Below are the code and all the weights of a small trained network. Each question names an input and a target symbol and asks about switching units off, where a switched-off unit gives its printed mean instead of its output.

import numpy as np


def w(rows, s, z=0):
    codes = np.array(rows[::2]) - 128.0
    scale = np.full(codes.shape[1], s)
    scale[-1] = z or s
    return codes * scale


def norm(h):
    return h / np.sqrt((h * h).mean(-1, keepdims=True) + 1e-5)


def f(y):
    return np.maximum(y, 0)


def softmax(a):
    e = np.exp(a - a.max(-1, keepdims=True))
    return e / e.sum(-1, keepdims=True)


def log_softmax(a):
    a = a - a.max(-1, keepdims=True)
    return a - np.log(np.exp(a).sum(-1, keepdims=True))


def net(x, mask):
    ids = ['αβγδεηθλξπσφψω'.index(c) for c in x.split()]
    T = len(ids)
    res = E[ids] + P[:T]
    u = 0
    for l in range(2):
        r = norm(res)
        for j in range(2):
            rows = slice(4 * j, 4 * j + 4)
            q, k, v = (r @ M[l][rows].T for M in (Q, K, V))
            z = softmax(np.where(np.tri(T) > 0, q @ k.T / 4**0.5, -1e9)) @ v
            o = O[l][rows]
            res = res + np.where(mask[u + j], z, o[:, -1]) @ o[:, :-1]
        u += 2
        y = f(norm(res) @ A[l][:, :-1].T + A[l][:, -1])
        res = res + np.where(mask[u : u + 8], y, B[l][:, -1]) @ B[l][:, :-1]
        u += 8
    return log_softmax(norm(res)[-1] @ U[:, :-1].T + U[:, -1])


Q, K, V, O, A, B = {}, {}, {}, {}, {}, {}
E = w([
[185,150,162,152,123],'α',
[111,65,182,74,131],'β',
[71,91,110,118,200],'γ',
[125,110,224,148,140],'δ',
[99,99,48,82,144],'ε',
[181,136,74,92,125],'η',
[8,99,114,226,92],'θ',
[104,143,165,195,192],'λ',
[162,110,164,97,79],'ξ',
[143,99,99,63,109],'π',
[43,77,200,157,140],'σ',
[109,129,41,133,175],'φ',
[167,152,84,154,182],'ψ',
[76,54,98,78,115],'ω',
],0.011)
P = w([
[205,83,166,82,238],'0',
[103,207,153,118,114],'1',
[237,74,146,117,219],'2',
[105,208,157,118,113],'3',
[252,58,130,133,188],'4',
[104,209,155,118,112],'5',
[252,53,113,156,151],'6',
[107,211,155,122,108],'7',
[244,56,97,190,99],'8',
[102,207,162,120,109],'9',
[227,53,82,232,55],'10',
],0.0042)
Q[0] = w([
[136,125,105,143,161],'L0H0',
[135,141,155,166,134],'L0H0',
[128,110,90,129,116],'L0H0',
[151,141,122,137,115],'L0H0',
[195,125,238,155,175],'L0H1',
[197,210,47,132,187],'L0H1',
[39,62,95,120,222],'L0H1',
[98,191,132,254,165],'L0H1',
],0.024)
K[0] = w([
[148,115,117,144,157],'L0H0',
[123,142,154,166,137],'L0H0',
[122,120,84,140,106],'L0H0',
[143,153,127,138,120],'L0H0',
[167,158,249,128,175],'L0H1',
[209,193,50,124,184],'L0H1',
[40,85,106,111,217],'L0H1',
[102,174,117,252,147],'L0H1',
],0.024)
V[0] = w([
[131,121,130,135,112],'L0H0',
[119,118,131,131,113],'L0H0',
[121,89,98,195,59],'L0H0',
[147,126,141,97,146],'L0H0',
[139,149,154,121,156],'L0H1',
[137,83,74,176,50],'L0H1',
[215,55,88,255,32],'L0H1',
[158,112,132,166,115],'L0H1',
],0.0045)
O[0] = w([
[159,141,106,117,141,109],'L0H0',
[126,148,116,137,134,109],'L0H0',
[255,154,100,83,134,3],'L0H0',
[67,116,123,154,147,189],'L0H0',
[155,105,74,102,122,170],'L0H1',
[60,156,233,124,170,24],'L0H1',
[5,80,150,9,223,39],'L0H1',
[98,91,93,78,154,127],'L0H1',
],0.0032,0.0013)
A[0] = w([
[104,165,90,136,69,129],'L0N0',
[137,116,114,200,155,90],'L0N1',
[77,162,136,115,60,121],'L0N2',
[128,162,130,192,67,151],'L0N3',
[150,38,119,146,107,253],'L0N4',
[194,34,113,239,62,123],'L0N5',
[160,202,124,129,154,37],'L0N6',
[93,156,188,24,253,70],'L0N7',
],0.011,0.0017)
B[0] = w([
[87,85,105,66,139,165],'L0N0',
[127,146,165,99,68,208],'L0N1',
[169,83,183,158,43,171],'L0N2',
[111,155,146,117,224,188],'L0N3',
[185,152,95,185,117,253],'L0N4',
[195,174,48,68,184,242],'L0N5',
[93,106,91,158,60,171],'L0N6',
[6,63,137,223,125,182],'L0N7',
],0.012,0.0058)
Q[1] = w([
[115,143,136,168,20],'L1H0',
[65,252,157,134,123],'L1H0',
[152,104,170,220,200],'L1H0',
[132,120,201,101,168],'L1H0',
[29,91,127,177,174],'L1H1',
[169,240,91,79,109],'L1H1',
[71,115,125,158,71],'L1H1',
[95,130,143,112,225],'L1H1',
],0.017)
K[1] = w([
[99,148,155,155,21],'L1H0',
[86,249,154,120,123],'L1H0',
[107,93,165,209,191],'L1H0',
[156,133,181,104,172],'L1H0',
[156,105,65,238,213],'L1H1',
[76,208,165,32,117],'L1H1',
[144,143,92,187,82],'L1H1',
[144,138,141,168,220],'L1H1',
],0.019)
V[1] = w([
[2,69,139,219,184],'L1H0',
[144,140,126,110,126],'L1H0',
[6,51,136,228,187],'L1H0',
[128,122,126,141,126],'L1H0',
[87,110,162,79,135],'L1H1',
[91,131,200,33,94],'L1H1',
[106,137,138,83,117],'L1H1',
[127,213,142,34,54],'L1H1',
],0.0033)
O[1] = w([
[251,136,60,123,58,234],'L1H0',
[116,121,140,130,132,107],'L1H0',
[237,140,54,127,56,251],'L1H0',
[148,138,115,125,121,145],'L1H0',
[161,146,131,106,117,70],'L1H1',
[188,189,129,50,79,2],'L1H1',
[152,136,115,101,92,78],'L1H1',
[150,158,104,59,25,6],'L1H1',
],0.0032,0.0025)
A[1] = w([
[231,170,58,81,99,151],'L1N0',
[115,89,95,134,79,77],'L1N1',
[167,152,86,249,143,134],'L1N2',
[119,206,244,129,105,135],'L1N3',
[46,209,169,109,92,82],'L1N4',
[55,204,124,96,165,69],'L1N5',
[177,128,199,2,140,154],'L1N6',
[115,66,40,99,134,5],'L1N7',
],0.0084,0.0025)
B[1] = w([
[210,194,128,76,29,193],'L1N0',
[91,108,86,164,200,156],'L1N1',
[168,4,75,221,199,254],'L1N2',
[192,200,237,49,106,160],'L1N3',
[93,155,106,192,75,149],'L1N4',
[174,174,76,199,170,147],'L1N5',
[117,48,1,117,202,158],'L1N6',
[108,180,252,102,158,160],'L1N7',
],0.0098,0.009)
U = w([
[137,78,100,200,182,143],'α',
[230,146,77,122,67,56],'β',
[131,185,26,97,157,101],'γ',
[161,157,143,79,223,100],'δ',
[63,118,152,78,170,216],'ε',
[67,159,99,87,71,255],'η',
[77,137,182,167,72,190],'θ',
[140,223,167,192,113,159],'λ',
[167,77,189,62,105,134],'ξ',
[99,66,56,45,127,92],'π',
[176,119,232,153,140,55],'σ',
[47,192,87,151,163,132],'φ',
[83,173,49,191,46,61],'ψ',
[121,64,127,139,7,86],'ω',
],0.013,0.0048)

Each question gives the input, a string of symbols that net reads in full, and the target symbol t.
The units are the heads (4 rows each of Q, K, V and O) and the neurons (one row each of A and B). Each row of codes is followed by its name. A weight is (code - 128) times the scale printed after its matrix; where a second scale follows, it is the last column's (O, A, B and U).
mask holds one flag per unit, layer by layer, with each layer's heads first. A switched-off unit (its flag False) gives its mean, the last column of its rows in O or B, instead of its output. The means were averaged over made-up inputs and are rounded, as every weight is.
A unit's drop is (log p(t) with every unit on - log p(t) with that unit switched off) / (log p(t) with every unit on - log p(t) with every unit switched off).
The circuit of an input: a set's keep is (log p(t) with only the set's units on - log p(t) with every unit switched off) / (log p(t) with every unit on - log p(t) with every unit switched off). Starting from the 12 units with the biggest drops (on a tie, the unit counted first), units are removed one at a time, each time the one whose removal leaves the highest keep (on an exact tie, the one counted first), for as long as the keep stays at least 0.8.
units of the circuit, in order: the units of the circuit, biggest drop first
unit that matters most: the unit with the biggest drop
top k neurons: the k neurons with the biggest drops, biggest first
top k neurons in layer l: the k neurons of layer l with the biggest drops, biggest first
which heads matter: for each layer, one digit per head in row order, 1 if its drop is at least 0.15 and else 0, layers parted by /
input θ δ ω β ψ λ η, target α: units of the circuit, in order : [L0H1, L0N5, L0N7]
input σ ω α λ ξ δ β η π φ, target φ: which heads matter : 00 / 00
input φ γ ε θ γ, target β: unit that matters most : L0H1
input θ ξ ω β η ψ ξ ω, target ω: top 2 neurons : [L0N2, L0N5]
input η λ λ ω ψ π, target π: which heads matter : 01 / 10
input ε ξ σ β δ λ σ, target β: which heads matter : 00 / 00
input λ λ α ψ α δ θ β ξ, target α: units of the circuit, in order : [L0H1, L0N7]
input θ ε π λ, target λ: top 4 neurons : [L0N1, L0N7, L0N4, L1N3]
input ω α π σ η ε ε θ φ δ φ, target β: top 2 neurons : [L0N7, L1N0]
input λ λ ω δ, target δ: which heads matter : 01 / 10
input α δ ω ψ, target ψ: top 3 neurons : [L0N1, L0N6, L0N7]
input δ ε σ φ π σ α π, target π: which heads matter : 00 / 10
input π β ξ π π γ λ ω γ σ, target σ: top 2 neurons : [L1N3, L0N2]
input η α φ ψ, target ψ: top 4 neurons : [L0N6, L0N1, L0N7, L0N4]
input π α δ σ ψ ε δ π ε, target β: units of the circuit, in order : [L1N0]
input λ β λ ε η λ η ε, target ε: top 2 neurons : [L0N5, L0N0]
input σ δ λ β λ ε α σ, target σ: top 4 neurons : [L1N3, L0N2, L0N7, L0N4]
input π η ξ η, target η: which heads matter : 00 / 01
input φ ε σ ω ε γ γ π η, target α: which heads matter : 01 / 00
input λ ε λ α λ γ ε φ, target φ: top 4 neurons in layer 1 : [L1N2, L1N7, L1N0, L1N5]
input α α β ψ ε λ α φ φ, target β: unit that matters most : L1N0
input ω γ β η π ξ, target ξ: top 4 neurons in layer 0 : [L0N2, L0N5, L0N7, L0N4]
